In the rows, 128 means zero.
Each row of numbers stands for one element and depends on some of the facts below. Use the named rows to name the rest.

Some elements and their rows:
romom: [153 138 129 120 126 115 123 143 124 139 164 142 104 124 129  89 120 134
 125 143 140 154 139 155 116 108 134 148]
grutrik: [125 143 117 142 115 132 134 163 109 128 141 129 114 108 115 121 135 153
 127 117 142 132 139 108 154 130 134 122]
stafle: [120 153 113 135  88 142 128 161 110 104 137 131 119  91 118 119 130 147
 142 103 150 132 148  97 160 134 135 117]
pobim: [152 122 108 145  81 159  95 156 195  90  76  96 107 138 126  12  91 166
  77 144 122 132 122 183 153 174 102  98]
dofoflam: [150 105 120 167 200 101 123 177 121 150 161 117 107 144  84 103 132 172
  94 127 126 125 130 147 134 116 126 122]
klarenim: [129 129 131 163 193 107  98 138 152 132 172 109 116 165  90  94 139 142
 104 147 122 153 140 150  85 100 125 124]
grakler: [129 124 136 168 185 139 115 161 151 126 159 115 109 124 102 115 140 147
 109 117 128 145 143 135 125 113 122 116]
beplum: [111 152 134 152 119 167 131 154 140 115 143 126 112 100 122 134 143 132
 134 113 141 153 147 100 140 129 130 117]
grifar: [ 91 177 125 125  80 149 100 126 141  91 145 121 123 119 123 115 144 121
 143 124 147 167 157  97 105 123 133 119]
skonipas: [128 119 124 164 155  93 104 168 124 193 137 140  91 160 123 129 130 164
 122 157 116 135 116 105  48  91 135 143]
tostol: [129 102 131 158 161 104  94 176 136 197 156 152  96 176 123 126 116 152
 111 173 117 120 110 131  46 100 146 142]
kofur: [131 168 111 105  61 144 101 129 115 111 128 144 116  94 134 128 141 127
 160 130 146 142 152  78 137 127 135 141]
flomas: [123 137 132 138 151 139 100 138 158 132 181 129 124 159 103 119 133 108
 124 160 134 131 140 140 101 117 144 130]
vakis: [152 139 109 146  56 180 139 145 179 136  76 114 102 148 142  57 110 144
 104 177 125 117 110 148 173 183 117 118]
pidrek: [123 141 114 140 115 129 122 163 116 110 145 126 117 102 109 106 129 158
 122 105 145 133 146 110 151 131 130 116]
sadri: [113 137 119 127  89 148 123 170 126 118 155 147 122 107 123 118 119 141
 123 118 153 124 139 125 150 143 146 117]
vabon: [ 71 163 140 133 111 174 150 143 132 124 142 133 111 104 132 138 168 158
 100 109 145 188 140 121 156 141 130 117]
zeki: [153 139 109 146  55 180 144 144 181 140  73 114 101 146 140  58 108 145
 106 179 124 119 109 147 166 182 117 120]
gusen: [134 151 127 126  86 135 149 165 110 105 166 136 116  90 131  95 109 132
 139 104 161 144 149 136 158 129 139 125]
skune: [101 163 132 141  90 173 123 151 142  97 140 130 116  82 129 127 142 130
 140 102 148 158 154  92 143 134 129 113]

Some facts about the elements:
[grugrin, vobal, dezo, skipeste, timul, brakanos, nokal, tugrul, grutrik, klibak, klarenim, dratrikor, skolus, nezes, vetrusem, bredrok, veplol, vuli, drebrasel, testum, skorok, plekar, nevum, skasen, bogrostak, bropla, birun, skune, rebrer, mamus, plapli, nosti, nusto, platrol, kliplevul, starur, bretu, skikir, visoko, kizan, pluril, zinik, beremo, zafol, kofur, trurus, gagrafus, rolok, nulen, grifar, pidrek, daditru, kitrutrir, nafos, koviruk, domem, dofoflam, plogrol, stestil, grakler, plutu, redriflon, fluflik, drida, grazar, luplil, beplum, baklis, mepa, bedri, skonipas, stafle, vistuk, vabon, fomak, nadron, fudril, fomi, pevisel, demiflos, nonus] σ 589
[bulos, grugrumok, gotra, kudun, gugraklan, fliflan, zodrus, flapal, traketom, bruloflo, robinik, pomur, sadri, kote, nanuper, tostol, pinumol, gretrel, flomas, brenu, meskasti, fludripu, skibem, nefun, grimu, klapo, vugek, luplasun, rudon, flifafom, peklek, trinimur, kanum, gremivon, flutrur, pibrak, larar, buklefes] σ 6
[romom, zoklor, klodra, zipu, kluklukik, stenak, vaflim, fadrek, gusen, fiflo, puvan, luskun, fliskes, trapus, sidem, guti, groskedor] σ 432
[figri, lusteflas, meda, bufle, plagu, loklir, mevis, nekasu, nefader, gidro] σ 55
[femas, brilur, stogo, vuzuk, ruvus, plamal, ganan, dipek] σ 470
[zudrer, zuflal, todrurek, skofles, zaflal, togro, bramuk] σ 529
[grugrin, bulos, grugrumok, kudun, zoklor, dezo, figri, skipeste, flapal, grutrik, klibak, zipu, bruloflo, vetrusem, sadri, kote, bredrok, vaflim, veplol, testum, skorok, fadrek, bogrostak, bropla, birun, nosti, stogo, nusto, gusen, kliplevul, fludripu, skikir, visoko, skofles, ruvus, zinik, zafol, trapus, vugek, rolok, nulen, plamal, pidrek, kitrutrir, dofoflam, plogrol, sidem, rudon, luplil, baklis, peklek, trinimur, stafle, vistuk, gremivon, dipek, bramuk, gidro, groskedor, fomi, larar, demiflos, nonus] ρ 373
[gotra, gugraklan, klodra, lusteflas, robinik, meda, klarenim, nezes, brilur, plekar, plapli, todrurek, mevis, platrol, flomas, bretu, fiflo, nefun, grimu, pluril, beremo, fliskes, grifar, luplasun, domem, guti, fluflik, grazar, flifafom, zaflal, kanum, nefader, nadron, buklefes] ρ 655
[romom, vobal, fliflan, brakanos, nokal, tugrul, dratrikor, kluklukik, skolus, femas, stenak, bufle, vuli, drebrasel, zudrer, nevum, skasen, nanuper, rebrer, zuflal, loklir, tostol, pinumol, vuzuk, gretrel, brenu, starur, meskasti, kizan, kofur, luskun, trurus, daditru, stestil, ganan, redriflon, mepa, bedri, nekasu, skonipas, togro, pibrak, pevisel] ρ 118
[timul, zodrus, traketom, pomur, plagu, skune, mamus, skibem, puvan, gagrafus, klapo, nafos, koviruk, grakler, plutu, drida, beplum, flutrur, vabon, fomak, fudril] ρ 189
{grugrin, kudun, fliflan, klarenim, vuli, bropla, pinumol, kliplevul, plamal, dofoflam, grakler, fomi} χ pobim
{bulos, pomur, visoko, zafol, vugek, nafos, gremivon, nadron} χ bistibrar
{grugrumok, plagu, fiflo, nefun, kizan, sidem, fluflik, grazar} χ vakis
{gotra, zipu, meda, veplol, zudrer, meskasti, grimu, luplasun, kitrutrir, zaflal, kanum, gidro} χ zadraplel
{romom, figri, bredrok, vaflim, drebrasel, plapli, todrurek, rudon} χ fafu
{zoklor, klodra, nokal, grutrik, bedri, flutrur, pevisel} χ mutil
{vobal, timul, zodrus, nevum, flomas, brenu, starur, puvan, klapo, plutu, drida, stafle} χ flufo
{dezo, flapal, klibak, robinik, fadrek, rebrer, nusto, vuzuk, gretrel, plogrol, vabon, bramuk, nonus} χ vataflu
{gugraklan, brakanos, bruloflo, kluklukik, femas, nosti, gusen, fludripu, skibem, flifafom, vistuk, pibrak} χ mitivur
{skipeste, traketom, kote, stenak, testum, skorok, skasen, zuflal, tostol, mevis, luskun, nulen, daditru, luplil, peklek, skonipas} χ roflus
{tugrul, skolus, skofles, dipek, buklefes} χ grapum
{lusteflas, dratrikor, nezes, vetrusem, bogrostak, nanuper, loklir, trapus, rolok, pidrek, stestil, larar} χ segidro
{brilur, birun, stogo, platrol, bretu, pluril, kofur, fliskes, gagrafus, trinimur, togro, nefader} χ fudris
{sadri, redriflon, nekasu, fomak} χ tefi
{bufle, plekar, grifar, beplum} χ skomo
{skune, mamus, koviruk, demiflos} χ peskin
{skikir, ruvus, zinik, domem, guti, baklis, mepa, fudril, groskedor} χ ramiba
{beremo, trurus, ganan} χ zeki
ψ:
grugrin > plamal > kliplevul > pinumol > fomi > kudun > fliflan > vuli > grakler > bropla > klarenim > dofoflam
grugrumok > grazar > fluflik > plagu > nefun > fiflo > sidem > kizan
dezo > fadrek > vabon > robinik > gretrel > nusto > vuzuk > flapal > rebrer > klibak > bramuk > plogrol > nonus
zipu > grimu > veplol > kanum > meskasti > meda > luplasun > gotra > zaflal > gidro > zudrer > kitrutrir
nevum > stafle > vobal > zodrus > puvan > klapo > drida > flomas > brenu > starur > plutu > timul
skune > mamus > koviruk > demiflos
loklir > trapus > nezes > pidrek > rolok > vetrusem > nanuper > bogrostak > stestil > lusteflas > dratrikor > larar
kofur > nefader > trinimur > stogo > pluril > birun > gagrafus > togro > brilur > fliskes > bretu > platrol
trurus > ganan > beremo
grifar > plekar > bufle > beplum
guti > ruvus > domem > skikir > mepa > zinik > baklis > fudril > groskedor
rudon > figri > drebrasel > vaflim > bredrok > plapli > romom > todrurek
luplil > daditru > stenak > peklek > skipeste > skasen > nulen > traketom > mevis > zuflal > luskun > skonipas > tostol > kote > testum > skorok
flifafom > gusen > femas > skibem > gugraklan > kluklukik > nosti > pibrak > bruloflo > brakanos > fludripu > vistuk
bedri > zoklor > nokal > pevisel > grutrik > klodra > flutrur
fomak > nekasu > sadri > redriflon
nadron > zafol > nafos > gremivon > visoko > pomur > vugek > bulos
buklefes > skolus > dipek > skofles > tugrul

Which element is each row?
No name comes twice in this set of rows, the named rows included.
[ 79 157 120 153  52 136 117 182 109 126 118 139 107  97 142 127 114 161
 145  97 149 138 138  64  95 123 143 110] | luplil
[129 138 135 162 154 156 134 154 146 129 154 123 111 111 108 134 147 130
 134 124 135 140 144 108 139 121 126 124] | drida
[ 92 160 135 112  82 147 177 156  99 128 164 145 110  99 139 103 136 164
  96 105 162 181 139 161 168 143 142 121] | fadrek
[144 113 119 160 176 107 118 172 121 136 155 121 111 132  94  95 130 171
  99 123 129 127 132 139 137 119 127 118] | bropla
[ 76 165 121 115  75 150 149 149  99 117 132 142 114  99 130 124 156 175
  99 100 156 177 137 120 167 149 135 115] | dezo
[103 134 123 171 112 118 131 188 112 160 133 136 100 126 126 131 121 164
 129 120 136 126 126  81  85 110 140 119] | nulen
[108 175 138 119  78 144 128 130 140  89 171 126 120 117 135  94 123 104
 145 129 156 173 159 136 110 114 141 126] | guti
[ 95 146 125 130 125 136 156 152 100 151 146 137 109 124 119 126 160 181
  83 121 145 163 127 136 166 142 136 122] | nusto
[135 122 138 155 141  93 124 169 124 187 156 145  88 156 135 101 108 148
 124 159 127 145 120 134  51  85 143 147] | luskun
[145 133 130 143 134 124 166 169 111 142 173 134 109 121 120  95 117 142
 122 127 149 138 137 152 148 123 139 132] | sidem
[ 90 157 118 131  52 121  81 159 119 126 116 147 101 108 151 116 119 155
 143 118 139 158 138  71  59 108 138 128] | daditru
[ 99 126 130 128 139 145 146 163 117 163 168 152 113 141 113 127 147 170
  71 139 144 150 118 168 160 149 146 123] | flapal
[ 96 141 120 186   7 161 123 184 181 181  54 126  78 163 175  73  79 157
 124 173 122 117  89  87  46 151 131 105] | roflus

Now the same elements, written a new way:
Named rows:
klibak: [ 92 117 168 113 140 122 142 155 113 116  74 169  60 100 125  87 113 117
 122  94  96 179 101 155 173 103 100 147 125]
groskedor: [ 95 100 169 111 155 114 134 158 107 104  66 183  68 108 138  89 124 123
 129  88  99 168  87 177 173 108 112 151 127]
drida: [121 139 159 125 128 121 144 134 120  94  93 160  74  96 111  99 118 118
 113 112  93 171 123 144 177 112 101 137 126]
nefun: [129 117 162 115 157 129 126 149 124  90  97 177  75 104  91 125 126 126
 132 131  96 158 100 103 152 134 114 121 125]
peklek: [144  96  94 100 132 165 146 158  91  66 150 140  19 103 140 102 107 194
 147  98  40 137 115 123 201 175  77 200 125]
zadraplel: [ 74 158 149 163 165 132 159 126  94 130  74 137  82  87 126  88 113 150
 123 149  95 169 120 142 199 145 120 159 106]
kluklukik: [121 128 167 123 145 126 145 130 129 132 100 158  76  99 103 104 126 160
 117 100  98 175 113 124 147 116  94 155 120]
flutrur: [112 114 171 117 154 111 130 139 114  73  78 183  84 108 131 103 138 119
 131 111 104 162 100 187 174 123 112 134 131]
klodra: [131 105 161 115 157 118 120 155 116  94  80 190  90 112 108 119 133 112
 132 117  98 157  98 118 154 127 134 121 123]
grutrik: [100 115 158 113 136 127 142 155 111 112  85 166  54 101 123  90 112 125
 123  93  89 175 103 151 176 107  96 153 125]
bedri: [134 145 152 125 123 145 157 127 133 137 124 136  57  90  85 106 110 168
 112 104  83 179 133  89 151 117  74 161 119]
grugrin: [100 146 151 117 119 142 159 143 126 121 116 126  30  82  91  88  85 144
 107 110  79 183 119  99 176 105  71 158 122]
pobim: [ 72 159 150 163 164 132 160 125  95 130  76 138  83  88 124  86 112 149
 121 148  95 167 122 142 198 144 120 160 108]
fliflan: [116 124 173 122 154 126 145 131 129 126  98 162  75 104 104 109 133 161
 127 108 103 176 107 138 143 123  89 151 122]
stafle: [100 142 154 117 123 138 157 143 124 121 109 134  32  83  94  89  88 142
 108 108  80 182 117 105 175 106  74 157 123]
timul: [115 118 166 120 141 111 134 140 112  93  69 185  92 109 131  98 136 103
 123 100 103 169 112 179 177 111 121 131 130]
baklis: [ 99 113 162 113 139 126 139 156 109 113  78 170  58 102 129  89 115 122
 126  91  90 173  99 155 175 108 101 152 125]
skorok: [143  66  99  96 139 146 128 175  69  72 101 188  54 130 184  98 138 154
 159  68  51 135 104 179 205 167 116 194 125]
pomur: [115 126 167 121 147 116 137 133 119  77  91 168  71 100 115 104 126 126
 126 117  99 164 108 164 176 121 101 137 130]
nanuper: [115 123 173 121 155 127 145 131 128 126  98 163  75 103 103 109 132 160
 130 105 104 174 105 137 145 124  88 151 122]

Rows to name:
No name comes twice in this set of rows, the named rows included.
[ 91 127 169 113 146 128 148 146 122 104  98 150  42  90 107  94 104 143
 123 112  94 173  97 141 170 114  81 150 127] | kudun
[174 101  93 110 128 163 145 143  98  94 157 144  49 113 133 113 126 212
 139  86  43 136 133 103 180 176  86 205 117] | stenak
[ 92 109 170 114 143 118 140 156 107 116  63 179  67 105 133  89 119 112
 124  91  99 177  95 169 172 104 107 145 126] | plogrol
[ 92 106 171 110 157 120 138 152 113 100  79 174  57 104 128  95 121 133
 134 102  99 170  85 172 171 116  97 150 128] | vugek
[179  83  86 104 143 142 127 168  84  61 136 183  78 119 133 118 123 173
 141  96  46 112 112  91 190 177 141 172 119] | mevis
[115 119 175 121 157 125 144 133 124 126  93 166  78 107 108 109 135 158
 130 105 106 173 104 145 144 123  94 150 124] | pibrak
[ 99 124 159 114 139 128 146 149 118 109  99 153  45  90 112  90 100 142
 116 100  85 171 101 132 177 108  90 158 124] | vaflim
[124 141 151 123 134 110 150 136 117  87 110 161  82  88 100  91 103 140
 101 106  90 156 114 130 185 105 109 148 125] | plagu
[139 136 147 121 132 141 138 145 128 108 113 154  64  94  77 119 107 129
 117 131  80 167 123  64 157 126 104 128 119] | grazar
[127 116 163 118 148 110 145 143 117 125  99 181  96 105 108  98 125 162
 115  80  99 162 103 135 153 106 112 160 121] | bufle

The same elements again, as new rows of numbers:
Some rows with their names:
gretrel: [118 126 108 138 123 132 124 111 113 118 150 121]
dratrikor: [122 115 119 153 120 136 133 101 148 118 110 109]
zuflal: [156 157 200 142 128  84 135 134 115 116 113 110]
mepa: [124 129 119 135 128 128 107 118 128 135 129 119]
nokal: [118 123 114 125 127 123 102 133 114 128 129 136]
traketom: [164 163 232 137 130  97 154 144 116 113 147 124]
timul: [124 113 152 148 123 147 154 121 159 119 111 115]
mamus: [119 119 143 116 130 131 120 159 119 127 132 150]
luplil: [148 143 186 110 127  69 107 173  88 117 137 150]
kudun: [128 125 107 133 121 127 132 105 125 124 151 113]
stafle: [113 108 104 117 123 120 109 142 115 127 133 138]
testum: [161 142 199 142 121  83 140 131 131 111 114 116]
plogrol: [121 105 114 148 116 134 141 103 155 120 112 105]
zinik: [130 124 117 132 126 125 115 113 140 141 130 110]
nezes: [116 116 156 118 132 142 130 160 127 132 134 140]
flomas: [131 127 160 138 127 150 162 124 145 121 145 119]
fliskes: [116 123 150 133 131 146 172 138 143 135 106 106]
nefader: [113 116 152 107 139 135 135 176 117 128 124 138]
zeki: [163 166  85 121 140 146 113  97 155 140 115 173]
fafu: [162 164  83 121 139 147 113  97 153 140 116 173]

Rows to name:
No name comes twice in this set of rows, the named rows included.
[126 128 157 126 130 145 149 138 128 124 153 130] | gugraklan
[159 155 199 124 130  78 111 147 107 132 137 120] | skipeste
[126 111 167 144 125 152 162 129 163 121 113 117] | platrol
[123 109 114 146 119 133 136 102 153 126 117 102] | klibak
[105 115 106 115 131 119 109 153 101 120 121 135] | loklir
[120 116 109 124 125 124 111 127 126 136 133 121] | pidrek
[119 122 152 123 129 146 149 146 122 120 156 135] | robinik
[126 121 155 144 128 147 144 120 156 130 119 111] | grakler
[131 127 157 140 130 144 138 123 152 136 123 112] | fudril
[125 125 114 150 119 135 140  95 132 111 137 112] | brenu

